Each row is followed by its class number.
[-135  -18   43  117  194  -27 -117  129 -205  -27  -51 -162 -238  225
  -77   -8   18  286 -128 -183 -159 -170 -129   37  226 -209   39  -81
 -203  104 -132  -10  -33  -90 -181  139   71 -111  -25 -133 -156  116]  3
[  49  -15 -124  147  113  137  -38   96  -98   50  -45 -181   33  351
   91 -208 -163  -59  238 -126  -71  -59 -154 -129  145   18  238  -78
 -148  -93 -156   39 -106 -173  -69   91 -109   23   34  134 -290   40]  1
[  63   45  -53  202  250  -31  105   76 -112 -194 -101 -293  -87    4
 -117 -289  -40    6  -49 -278 -165 -101 -153  -36  151  -82  194  106
 -199  122  -82   36  265 -383 -186    1  159  137  112  197 -158 -162]  4
[-397   -7  181  350  259   99   21  269 -232   74  -38 -285 -143  146
  230 -179 -272  321 -245 -158 -175  -33 -540  -52  256 -150  124 -167
 -171   -7   -4  237 -131 -510   -1 -296 -241  -10  -11  110 -527  -47]  5
[  -2   93  107  139   59   39   87    1    5   44    0  -51   23   83
  -26   77 -159  -26  -24    9  -82  123  100  -41   11   51  -67   57
  -40  -19  -18   58   83  -67  -63   29   57  -16  102   69   36   40]  3
[ -74 -299  116  276 -446 -535   25  -71  -97  434 -374  -80  111 -441
  579   25   44 -272  276   23  254  -33 -216 -177  -24 -173  242  199
   56 -196  196  226  -47  355  274 -230 -283   56    3  -44   19  -13]  2
[ -39  -21  -28  103   56  121  153  -67  -11   34    6 -170  -79  263
   21 -227  -76  236  264  -17  100   68   78  -64  206 -107  226   18
 -187   39  -42  -74   77 -188  -55  -22   54  -48  -52  288   -4   75]  5
[  42  -92  -26  -20 -160  -68 -194  174    5    9    4   -2 -145  -83
   83  -47   95  -78   47  -87 -131  -19  -91   53  -60  -39   84   35
  -40  -41  -59  -78   42  -53  -23  211    4  201   79  184   45 -179]  3
[  44   27   86  -30  239  113   19  -16  -71 -128   53  -29    3  132
  -75   72   18  -33   24   22 -183  200  157   32   77   74 -247   71
 -111  256   25 -104  175  -57   57  210   14   17  114  189  -19  -98]  2
[ -99  -16   30   52   35   45 -114   12   29    7  -22   41  146   87
  -64 -308  -88  123 -155 -156 -117  -17  -13   50   18   31  132   69
 -130  167   86 -165  176   -9 -227 -141   69   23   88  137   81 -221]  0
[  37  -81  -99   10  -65   85 -239  107  -68 -105  -94   53 -112 -168
   17   80  259  -33  160  -33  -47  -92 -111   79  -11  -57   60   78
 -100  -73   85    8  151   98  -56  133  -30  101   99  186  103  -74]  7
[  -9  148  -57 -127   94   27  -51   73  133 -109   18  -32   85   83
 -187  -75  189  145  234  -59  -72  206   37   24   89  196   30  171
  -99   72  -33 -186  202 -112 -149   88  134 -175   43  263  105 -306]  2
[ 105  -19   76   40  112  102  117   28  -35   21  -80 -113    2    3
  -66  -49 -298 -119   42   18 -173  190   49   -9  -48   97 -220   82
 -123   89  147   -3  201   18  121  133  -36  -30  183  213   69  -45]  5
[ -84   75   18   18   72 -108   60  -46   77   26   63   39   21  117
 -135   91  -97  148 -180   64   87   78   -4   54   47  118    9  -46
   -8   10  -57   -1 -150    6 -116   25   45 -143  -64   16   46   42]  2
[-255   26   95 -111  -38  232  134 -194  -58   57  -94  -40  223  393
   61 -357 -579 -449  242  181 -204  241  562 -185  226  159 -164  305
 -200  899  671  -95 -115 -216  211  102 -293 -107  195  327  -84  370]  5
[  68   -3   20   73  -18 -275   53    7  162  -24   79    7   -6 -134
  -28   -8 -121  -17 -118   -6   35  105 -121   84  -31   38   79  -52
 -126  -71   -1  -49 -173   31 -104  -15   45  -32   29  101  102  -88]  2
[  -1   16 -105   23  254   24    7  171   82 -176   91 -183 -285  230
  -18   57  154  135   78  -46 -275   70 -270   24  327 -295 -224 -166
 -257   93 -147 -190  -75 -136 -111  362   78  -16  -19  241  -62  163]  1
[-115  -73  -64   90  -53  264 -393  139 -156   24 -106 -146 -184  353
    3 -250 -130  -48   74 -164 -153  -84 -139  -60  192  -68  -27 -104
 -146  261  -24   -1  -47  -96   66  256 -135   74  127  212 -140  130]  3
[ -31  130   -2   47   49 -161   42   -9  117  -32   60  -32  -81    5
  -47   96  -85   90 -257   25   48  129  -41   84   60  -15    4  -37
 -102  -18  -62  -23 -232   62 -138   38  -23 -180  -72   18   -8   45]  4
[ -54 -133 -118  -80  -74  138 -180  174  -56  -67  -64  -55 -141  -13
   -7  -60  275  133  147  -35 -114  -31 -159   72  -39    9   53   14
 -157 -104  -23 -125  178  -14  118  229   16  127   65  192  101 -134]  0
[  51   -7  -19   52  -39  -77   22  130   84  -81   85  -56  -21 -148
   13  -80 -140  -37 -115  -68  -23  106 -156   75    1   23  132   17
 -227  -60   -3  -73  -98   -6  -46   14  -15    6   62  155   98  -85]  4
[-149   19  -36   -2 -117   56    1  123   89   36  137  -72  135  285
  -94 -204 -177   34 -118   28 -114  192  -49  -43  -33  205   72    6
 -149  182   12  -90  -19 -292  -96   23 -121   15   96  325   97 -316]  7
[  40   61  -16  -59  244   18  -86  160 -153  -10  216   98 -114 -209
   96  490 -272  713  -85   62  199   54 -287  138  258 -277 -225 -266
  147 -107  -38  307 -567   87  -20 -327    4 -178 -292 -476 -235  367]  2
[  55   76  -64  -15  -17 -156   65  -59  183  -11   49   41  -66  -18
  -28   28  140  -17 -152    7   97   36    4   29   29   50   -9  -13
    2  -84 -104  -40 -186   28  -42   65   42  -75  -69   56    9   59]  7
[ -53   77   37   23  -20 -157   20 -102  119  -40   13  -58  -32  -42
   33  -76  -71  -27 -100    2  126   85  -48   64  -58  118   33   31
  -71  -46   -7  -10  -51   35  -52  -27  -12   15   47  125   93  -44]  1
[   3   27  -95 -159   49  -16 -150  355  -13 -129   86  -22  125  171
  -13 -145   -1 -155 -138 -152 -406  200  -90   22  -20   95  -36  204
 -185  254  -52 -339   87 -159 -195  191  -56  134  109  362   14 -268]  4
[-390 -215   52   62 -148  115  103  563  -20 -134  427   95  136  228
   36  163 -188   81 -384    9 -455  480 -116 -159  323 -370  149  182
 -399  697  -82 -163 -164 -491    6 -102  -61 -141  -12   93   41    7]  6
[-665   97  140 -168 -127  -41  108 -111  -88  295   94 -245 -335  146
   42 -366   -5  447 -524 -166 -118 -312   60  274  223 -401  192  -10
 -225   87 -113 -206 -255  -23 -174   99   59   71  -39 -338   41  249]  1
[  87  -62 -236   37  111  121 -163   55  -11 -109  -81  -42 -194  225
  -33  -72 -130  -61  231   -9  -85   65 -269  -84  180 -107 -163 -172
  -10   45  -92  -63  114 -152 -181  201  -20   89    2  364 -196   48]  4
[  59  -87 -131   17   -4   97 -208  180 -188  -92  -92  -91 -221  -50
   40  -54  228   87  114 -149  -75 -123 -112   29  -28  -10  168   82
 -118 -187  -94  -74  208  -69  -48  121   71  146   51   81   -3 -137]  5
[  66 -179  -37   17 -103   -4 -260  207   -6  -97  -92   30 -154 -186
  111   27  175 -192  105  -45 -123  -39 -165   -8  -53  -73   50   59
 -131  -77   36  -12    9    3  179  225   33  183  110  140   91 -133]  3
[  24  139   36   69   48   58 -109  170   94 -147  109 -121   56   82
  -14  131 -109  259 -115  -71 -100   69  -70   88   25  -19   23 -197
   -1   18  -40   63    2 -167 -204  -13  -16  -25   -2  104   82 -190]  6
[  54  -30  -75   10  194  213    2  -53   54   66 -124  -44  150  141
 -111  -32  -77 -137  253   89 -104  285   76  -87   51  249 -263   95
  -26   19  193    1  158   25  103  175  -64  -43  163  222  -26 -143]  5
[-198   34  -38  187   31   77 -301  -61 -212    2 -203   89 -104  238
  -10  -63    8  227  -80  -83   39 -190  -60 -158  243   26   82 -132
    9  419  -62  178   94 -149    0 -126 -185   20   56   19 -286   67]  4
[   6   80    3   -1  -45  -76   64   58   89  -30   90  -18  -21  -97
   11   -5  -81  -16 -112   -7   73   72 -115   49  -19   49   68  -10
  -81 -119  -31    2 -154   38  -25   -1  -15  -33   -6   61   80   11]  6
[ -57  538 -113  164  371 -314  188   72  169 -115   41  -81  267   45
 -178 -112 -526  344   50 -159  -86  163  132   15  282   73  370  456
 -171  619   75 -134 -318 -312 -869 -411 -113 -194 -204  -23 -190  140]  0
[ -22 -126 -176  163  143  105 -145   54 -236  -89  -23 -212 -135  441
  -64 -240  -98  156 -156 -148 -202  -88 -186   50  212 -197   48 -159
 -300  202 -209  -69  -55 -171 -132  145   70   51  -16  184 -242  169]  7
[-132  -27  237  -36  143 -624  -66   68 -350 -156    9   -9 -164 -461
   17  243  -96  172 -644 -267 -326   70  -21  137  -81 -390   -6  313
 -160  460   50  112  -73  -79 -489  -45  105  250  239 -125   -5  -90]  3
[  45  -98  -12  159  166  230   52  229 -133    8  -55 -159   51  111
  -60    2 -213    4  248   14 -102  126  -77  -84  -50  136  140  -51
 -172 -199   15   66   68  -80  104   46   26   97  146  109  125    7]  3
[   0  -35    5 -123  -51   21 -162  172  -20 -104  -31   27 -209 -178
   53   55   75   90   28  -24 -120   11 -199  115  -35 -104 -128   49
  -93  -14   94  -31   89   39  -53  185  -66   85   81  327   89  -23]  3
[ 179   62 -264 -237  -35  478 -602  331 -440  102  -79   80  166  517
  -29 -183  -57  -42  243  -42 -369   76  356 -336  -77  287  -72 -144
  197  189  103  -83 -349 -125  -12  158 -192  319   91 -214 -317 -152]  3
[  50  -85   -6  -29 -212  -60 -175  195  -68  -69  -43   -4 -174 -266
   96    6  180    7  -50 -114  -72  -17 -104   29 -135  -16  145   85
  -74 -155  -35  -12  155    5   75  140   31  175  122  100   80 -209]  2
[ 128   14  -16   95   81 -267   81   46   54 -165  -56  -38  -82 -190
  -84   56  -58  -54  -71  -76 -119  -66  -33  181  -10 -123  169   60
 -138  -45   -5  -72   71  -18 -270   74  139   55   40   71  145 -100]  5
[ 131   57   31   -3  190  120  -93  213  -30  -86  -43  -11 -104  -61
 -156  117  168    2  102  -54 -289   35    6   30    8  140 -198   93
  -77  130  -25  -75  158  -44  189  323   72   26   93  -35    0 -152]  6
[  69 -258  152   89 -322  142  -94  228 -136  127   24  -33  -69  -92
   26   98  210  289  -78  -90 -197   50    9  -30  -48  -56 -127  -63
   29   76   52   17  139 -163  447  218  151 -103   34 -237  167 -333]  2
[-243   59   75   61  207   59  116  -61  -37   21  126  -12    4  371
  -60  -17  -78  512 -222   50  -59  -60  195   76  210  -66  155 -119
 -169  280   21  -98 -145 -256 -137 -110   67 -124 -101    3  -31  124]  4
[  61  -56  -65  110   46  -58  188  153  114  -85  122 -107   -7  -25
 -112 -217  -13 -102   94  -73  -98   17 -303   32  139 -113  194  -11
 -170  -45  -71  -89   57 -192  -71   30   98  103   67  349   27  -96]  2
[ 158  -60 -163  102  -40   16  -70    7  -61 -159   24 -126 -112  145
  -76 -293 -124 -139    6 -147  -41 -110 -157   41   26   41  104  -92
 -182  -20 -129  -80  152 -135 -136  140  101  235  143  287   13  -37]  2
[  76 -128 -107  -41 -175  -34 -177  261 -119 -118   -4   -7 -257 -110
  103   79  231    6  -60  -69 -103    1 -194   80 -111  -33   93    5
  -89 -127 -151  -58   73  -31  100  273  -37  221   73  242   50  -91]  7
[ 115 -120  -42  -45  -41  -22 -114  301  -41 -118   -1  -40 -194 -145
   74   21  173  -20   48  -91 -177  -21  -64   72 -100   -8  116   83
 -154 -131  -38 -139   61  -53   78  234   44  216   59   77   97 -143]  2
[  26   -6    0   97 -102 -120    2   16  112  -33   55  -33  138   38
 -136   41   64 -138  -48   31  -72   83   35   51  -17  162  -11  -48
  -18  -54  -32  -75   23 -130  -62   90  152   57   49   -4  221 -304]  6
[  14  -26  -15   29  -81   -9 -173   78  -19  -81   15   42   29 -165
    0   76  216  -31  -86  -40 -133  -23   99   24   25  -79   41  108
 -168  149  108  -36  -42   18  121   72   39   -7   49 -121   46 -142]  0
[ -78   93    5    6   75   64 -221   67  -17 -113  -65   16 -135   26
 -129  -53 -220   94  179   -9 -157  -87 -289   46  181  -20 -320  -58
   13  284   42    9  171  -58  -48  -20   37  -71   31 -130 -164   10]  2
[ -47  -75   17  300 -151 -104  -93   15  197   29   28  -79 -123   84
  100 -168 -164  -70  -89  -91   65  -63 -274  -44  189  -46   91 -229
  -34   58 -162   79 -126 -270   31  -67  -72   -5  -54   68 -186 -121]  0
[   8   85   44  -56   69 -125   -9   26  -48  -95   87   11 -137  -50
  -51   97  -47   28 -198   -5  -31  126  -46   89  -13   63 -122   33
  -37   94  -44  -23  -54  -23  -74  109    1  -19   33  105   -5  -55]  5
[  66  150   23    0  -57 -128  -18  -78   77   33   50   75   -6 -116
   10   39 -123   11 -179   -4  167   68   75   41  -42   89   49  -10
   73  -59   33   39 -182  129 -108 -105  -58 -113  -23   39   -6   42]  2
[ -41   58 -101  -81  109 -226   16 -112  -38  -77  124  -46 -129  159
  -89  -69   21   28 -217 -122   23 -184 -186  172  138 -139   29 -237
  -29   25 -201    9   81 -199 -404  130   45   54    5  378 -143 -109]  4
[-60  86 -32   4 -10 -49  85 -60  60   8  36 -13 -26 -36 -94  11  35  41
 -96  61  85  42 -72  73 -11  93  17 -37  -9 -63  25  25 -81  60  35  45
  -1 -74  23  64  73  11]  0
[ 185  -85 -163  108  -56  -40 -101  143   -8  -58  -76  -47  -41  -68
   67  -49   13 -188  119  -74  -71  -28  -92  -28 -106   -1  226   10
  -24 -202   19  -41   43  -93 -104   89  -33  234   95  250   23 -127]  1
[ 138  202  -35  124  -31  166  -20   -2  216  -25  -83 -281  135 -130
   24 -284 -230  -39   97  -84 -132  136  132  -35   97    2  177  252
 -340  -47  155 -173   80  143 -208   45 -112  -93   81  289   62 -202]  6
[  72  114   23    5  -52 -129   59   33  121  -32   73  -75  -26 -110
  -14   10  -45  152  -75  -29   95  100  -64   71  -39   93   98   17
  -93 -155 -117    4  -88   75  -75   -3   17  -53  -11   34  110  -96]  6
[  83   24 -135  -40  109  245  -41   91   59  -27  -69 -102   36  201
  -98  -59  118 -135  224   79 -181  227   19 -114  -43  232 -212  143
  -30   67   80  -96  152  -45  145  222  -86  -22  110  299  -29  -97]  2
[ -35   89   89  -13   -3 -229   80  -57  149   31   51  -33  -51 -132
  -11   11   22  101 -149    1  127   73  -34  118   19   -5   25    1
  -85  -65   -4  -23 -149  111  -75  -10   -3 -144  -64   74   54  -16]  4
[ 124  -70   43  140  122  130  -38  231  -54 -184   71  -96   29   11
  -53    9 -110 -271  232   14 -239  172 -133  -70  -24  153  -73  -52
 -219   98   58   16  198 -225  205  210   81  160  208  250   59 -205]  5
[  50  -28   12  -51  -82  -55 -181  268  -32 -119   17  -31 -190 -126
   69   51   30   39   45  -74 -104   67 -181   81  -84  -42   -8   21
  -54  -26  -56  -68   57  -73  -50  141    5  176   31  190   75 -110]  4
[  59   65  -26   25   17 -237   94   72  220  -73   65   91    2 -131
  -78   52   28 -110 -180   16   73   88  -63   29  -20  172  101   63
  -87  -22  -21    9 -243  -41  -22  -19  -20  -17   22  135   81    4]  4
[ 101 -109  -24  -46  -37  -15 -227  296  -63 -151   19  -69 -239 -130
   67  -52  171   -8    8 -143 -258  -41 -274   99 -102  -73   77   16
 -205  -71 -129 -170   15  -74   14  328   51  238   89  271   39 -181]  0
[  91   63  -76  -59  -95  160   -4 -127  -13   37  -19   64  109  205
 -108  -18  -21   15   58   77  -79   29  367   76   63  -10  -87   41
   79  301  141 -145   55  126 -114   93  -72 -114  -24  -12  116    0]  4
[  52  -66  -42  -12  -93  150 -102  357   33   33   58  -65  114  194
  -25  -37 -128    7  200  -44 -145  213  -45  -44  -49  169   79  -46
  -20  -43    7  -71   15 -192   19   20  -36  -36   63  200  133 -213]  7
[  81  101   33   49  222   44   38   77  106 -155   33 -162  -75   25
  -95  -14    4  -99   -9  -30 -224  171  -60   -2   45   73 -199   21
 -196   97 -115  -96  165 -197   27  261   30   13   60  305  -95 -194]  7
[  10   61  167   88  165   92   30   67   77    2   37  -43   -1  -30
  -66   85 -212  -28  -17   37 -152  226   53   10   43  113 -247   32
  -90  120  135   26  140  -76  142  141  -31  -24  163  185   33 -153]  3
[  -7   66  -15  -24  232  170  -99  184   93  -45   10   21   94  236
 -143  105 -126  -28  108   37 -230  205  -98 -114   64  216 -287   -2
    9  128   14   22   89 -200  -19  196  -31  -32  111  242  -92 -100]  3
[ -45   23   80   36  126  -39   82   78   80   60    0  -76   29   10
  -55  -34 -172   -8   15  -20 -139  236   -8   27   31  105 -138  117
 -138    5   61  -26  126  -70  -19   76   28  -11  117  139   -5 -129]  5
[  44  139    8  305 -385 -212 -248 -318  -62  261 -419  147   81 -548
  204 -273    2  -56 -223 -210   82 -206  251 -275  161   38  157  350
  -14  226  173  106  272  259   -8 -395 -456   41  180 -321 -421 -374]  2
[ 24  66 -62  18 -42 -46  30  21  31 -78  65  33 -39 -33 -88  12  -1 -49
 -65  30  42  80  -5  51 -14 131  34   8 -30  21  30  11 -71 -14  -5  11
  54  -9  65  62 108  24]  7
[ -62   64    9    8  -46   -3  -29  -56    1   18   35   39  -49   68
  -24   17   62   42 -160   10  137   26   69   25   14   85   39  -42
   19   72  -46   49 -161   31    9  -37  -53 -106  -46   37   16  103]  7
[  66 -114  -74   31  -64  -36 -106  184  -32  -63   29  -70  -91  -34
   10  -60   45   -9   78  -55 -135   -4 -190   39  -66   -4  162  -65
 -146 -128  -74 -114    3  -96  -81  187   83  180   60  200  102 -157]  2
[ -35   22  -11   28   67  -78  -18  135   12  -87   21   -1  -75  -66
  -19  114    6   18  -90  -49   14   76 -155   61    9   15   60  -24
  -94  -54  -32   34 -168   -1 -150    4  -27  -60    1   97   88   66]  0
